Each row is followed by its class. Each block has new classes.
[  5   0  10  -5  -8   4   0   0   7  12   0   3   6   0   4  -4   3  -5
   3  15   1  -3   3   9 -11   2] -> K
[  3  -5   7   3 -16  -8   4   1   0   6  -2   0   6   2   1  -4   2  -4
   4  -2  -2   0   3  -7  -1   0] -> Q
[ 3 -8 17  0 -3 -5  1 -2  1  4  0 -2  4  1 -7 -1  2 -3 -1  2 -4  1  4 -7
  1 -5] -> K
[ 2 -7  9  1 -3 -1  3  2 -1  4  1  4  6  5  7 -4  2 -5  3  5  5  2 10  1
  2  6] -> J
[ 1 -6 13  1  0 -8  1 -2  4  1 -6 -2  1  4  7 -5 -4 -9 -4  6 -7 -5  3  8
  1 -3] -> K
[ 1 -7 19  0 -4 -3  2 -1 -1  5  1 -3  5  3 -1 -3 -4 -4  8  2 -4  1  7 -9
  0 -2] -> Y
[ 0 -7  7  1 -4 -3  4 -4 -4  8 -4  0  6  4 11 -1  1 -9  4  8 -2 -2  7 -4
 -9  2] -> J
[ 4 -5 14  3 -4  3  9 -3 -2  9  5  4 10  7  7 -3 -3 -7  3 10  1  2  5 -1
  2  7] -> Q
[  2 -10  10   4  -3  -5   4  -4  -3   3  -5  -2   2   2   2  -4   4  -8
  -2   7   3  -1   1  -2   0  -3] -> J
[ 1 -4 16  2 -6 -3  3  0  0  8  2  6  4  5  7 -3  2 -3  0  2 -1 -4  5 -5
 -6  1] -> Y
[  1  -7   9   5  -6 -13   2   0  -1  10  -2  -2   7  -1  15  -5   3  -5
   9   4   0   6   7  -3   1   5] -> Q
[ 1 -3 15  4 -3 -6  3 -2  0 11  0  0  4  5  5 -2  1 -4  6  4 -2 -4  5 -5
  3  2] -> D
[ 5 -5  9  0 -3 -3  1 -6 -1  4 -1 -3  6 -2  4 -2 -2 -7  1  6 -3  1  2 -5
 -2 -4] -> K
[  4   0  32  -2 -10 -14  -2  -5   8  12   9   4   9   2   4  -4   0   9
   8   1  -6   1  11 -10  -4   3] -> K
[ 2 -5  9  3 -2 -5  4  2 -3  6  1  1  2  6  4 -4  2 -3  3  5  2 -6  1 -3
 -1  2] -> J
[-2 -7 21  5 -6 -4  2  6  0 12  7  4  8  8  6 -6  1 -8  6  6 -1 -6  8 -6
  3  4] -> D
[  1  -5  -8   0  -3   3   2  -3   1   2  -8  -3   4  -2  -1  -1   8  -4
   2   2  -4   3   2  -2 -10  -4] -> K
[ 2  0 30  2 -2 -7 -1  2  3  8  9  4  5  6  4 -2  1  2  6  8  4 -5  2 -4
  2  8] -> Q
[ 2 -7 21 -3 -7 -4  0 -5  4  7 -1  1  7  3  1 -5  5 -8  5 11 -4  3  4  5
 -1  2] -> J
[ 2 -5 19  5 -3 -6  4 -7  1  8  3  3  2  5 10 -1 -1 -1  4  4  1 -2  7 -8
  3  1] -> D
[-1 -5 10  0 -3  3  7 -4 -3  4 -2  7  4  7  9  0 -2 -5  3  8  1 -5  7 -3
 -3  0] -> Q
[-5  1  7  0  1 -2  0  5 -2  5  7  1  6  3  2 -3  2  2  5  1 -3 -3  4 -1
  3  2] -> Y
[ 3 -8 19  0 -3 -4  4 -2 -4  5  2  5 10  7 10 -6  4 -8  2 12  0 -5  9 -6
 -4  7] -> J
[  3  -6  14   5  -7  -8   1  -3   1   0  -2  -3   5   0   4  -5   1  -4
   2   5 -19   1   4  -3  -4  -2] -> Y
[  0  -6  15   0  -2 -13  -1   0   0   3  -3   4   8   3  12  -6   2  -5
   3   1  -5   1   5  -7  -2   1] -> J
[ 1 -7 10  1  0 -6 -2  1 -5  8  2  0 10  1  5  3  4 -4  6  7  2 -7  9 -9
 -2 -1] -> J
[ 2 -9  1  1 -6 -3  2 -3  2  8 -4 -2  3 -1  8 -1  3 -7  4  8 -4  1  3  2
 -6 -1] -> K
[ 2 -3 15  3 -2 -4  2 -3  1  4  4  1  4  4  6 -5  2 -1  4  0 -2  0  4 -3
  8  5] -> Y
[  3   1  16   5  -9 -10   6  -4   7   9   4   1   6   3  19 -11   0  -4
  -2   6  -8   3  -2   1   7   2] -> Q
[ 2 -2 12  3 -3 -2  5 -1 -4  9  2 -1  1  6  7 -2  4 -7  4  8 -3 -5  4 -4
 -1  5] -> K
[ 3 -3  8  4 -9 -3  1 -4  2 10  1  6  5  0  5 -2  2 -1  3  1  1  2 11 -8
 -8 -2] -> Q
[ -1  -2   3   1  -4  -7   2   3   1  -1  -3  -3   2   1  -2  -3   4   0
   5   2 -10   4   3   4  -1  -1] -> Y
[ 1 -4 17  2 -7 -5  3 -3  0  8  1 -1  4  4  5 -3  2 -2  4  4 -3 -2  4 -5
 -2  1] -> D
[  3  -4  18   5  -3 -12   0  -2   3   2   8  -3   5   3   0  -3   1  -4
  10   6  -5   0  -1  -5  12   6] -> Q
[ 0  0  8  3 -4 -5  2 -2  0  5  1  1  3  3  6 -4  4  1  1  5  0  3  5  0
  1  2] -> J
[  2  -6  14  -1  -7  -4   3  -1   1   1  -9   5   6   0   4  -6   2  -5
   3   1  -2 -39   6  -1  -6  -3] -> K

Each row is followed by its class.
[ 3 -6 -7 -8  1  5  3  0  6  1  2 -3 -7 10 -3  0 -1 10  6 19 -2  7 -4  0
  3  2] -> <43>
[ -3   1   3   0   0   0 -10  19  -5  10  -4  -3   8   9  -8   1  -1  -3
   1   6  -1  -2  -1  -1   3  -1] -> <38>
[ 2 -4  9 -8  1  1  7  7  9  3 -1 -3  3  3  0  1  6  7  6 -2 -3 -5 -2  2
  5 -2] -> <34>
[ -3  -1   3 -14  -1  -1   7   9   5  -1   0  -1   6  10  -1   5   5   4
   0  12  -1  -2  -4   1   2   0] -> <34>
[  2  -1  12 -11   3  -2   4   4  -2  -7  -3   3   3   8   3   2   7   3
  -1   3  -6  -1   2   0  -2   2] -> <34>
[ -1  -6  -1   3   1  -2  -1   6  11   6  -1  -9   3   6   2   9  10   0
  -8  18  -3   8 -12  -2   5   4] -> <47>
[  0  -8  -5  -6   1   4   0   2   0   4  -1  -6   4   3   1   1  -1   4
  10  20 -10   2  -8  -1  -4   7] -> <43>
[ -1   5  -6  11   1  -3 -16  -2 -18  -1   2   5 -12 -18   2   1  -2  -8
 -17 -15  -6   1   2   2   0   1] -> <38>
[ 1  5 13  5 -1 -1 -3 19  1 12 -2 -7 -5 23 -4  2  2  3 -9  2 -3 -4 -5  1
 10  0] -> <38>
[  1   4  -2   7  -7   0   8  -2   1 -10  -1  -5   0   5  -6  -2  -7   3
  -2 -15   4  -2   7  -2  -3  -3] -> <26>
[  1   4   1   8  -1  -4  -6   6 -10   5   4   2  -6   6  -5  -1   2   4
 -10  -8  -3  -1   1   1   8   1] -> <38>
[  0  -3   7 -16  -6   1  18  15  10   5   2   0   1  28  -9   6  -4   6
   3  19  -4  -1  -1   1  13   0] -> <29>
[ 0 -3 -2  1 -1  0 -7 12 -9  8 -2 -6 -8 20 -7 -2  0  0 -6  0 -7 -3  2  6
  8 -1] -> <38>
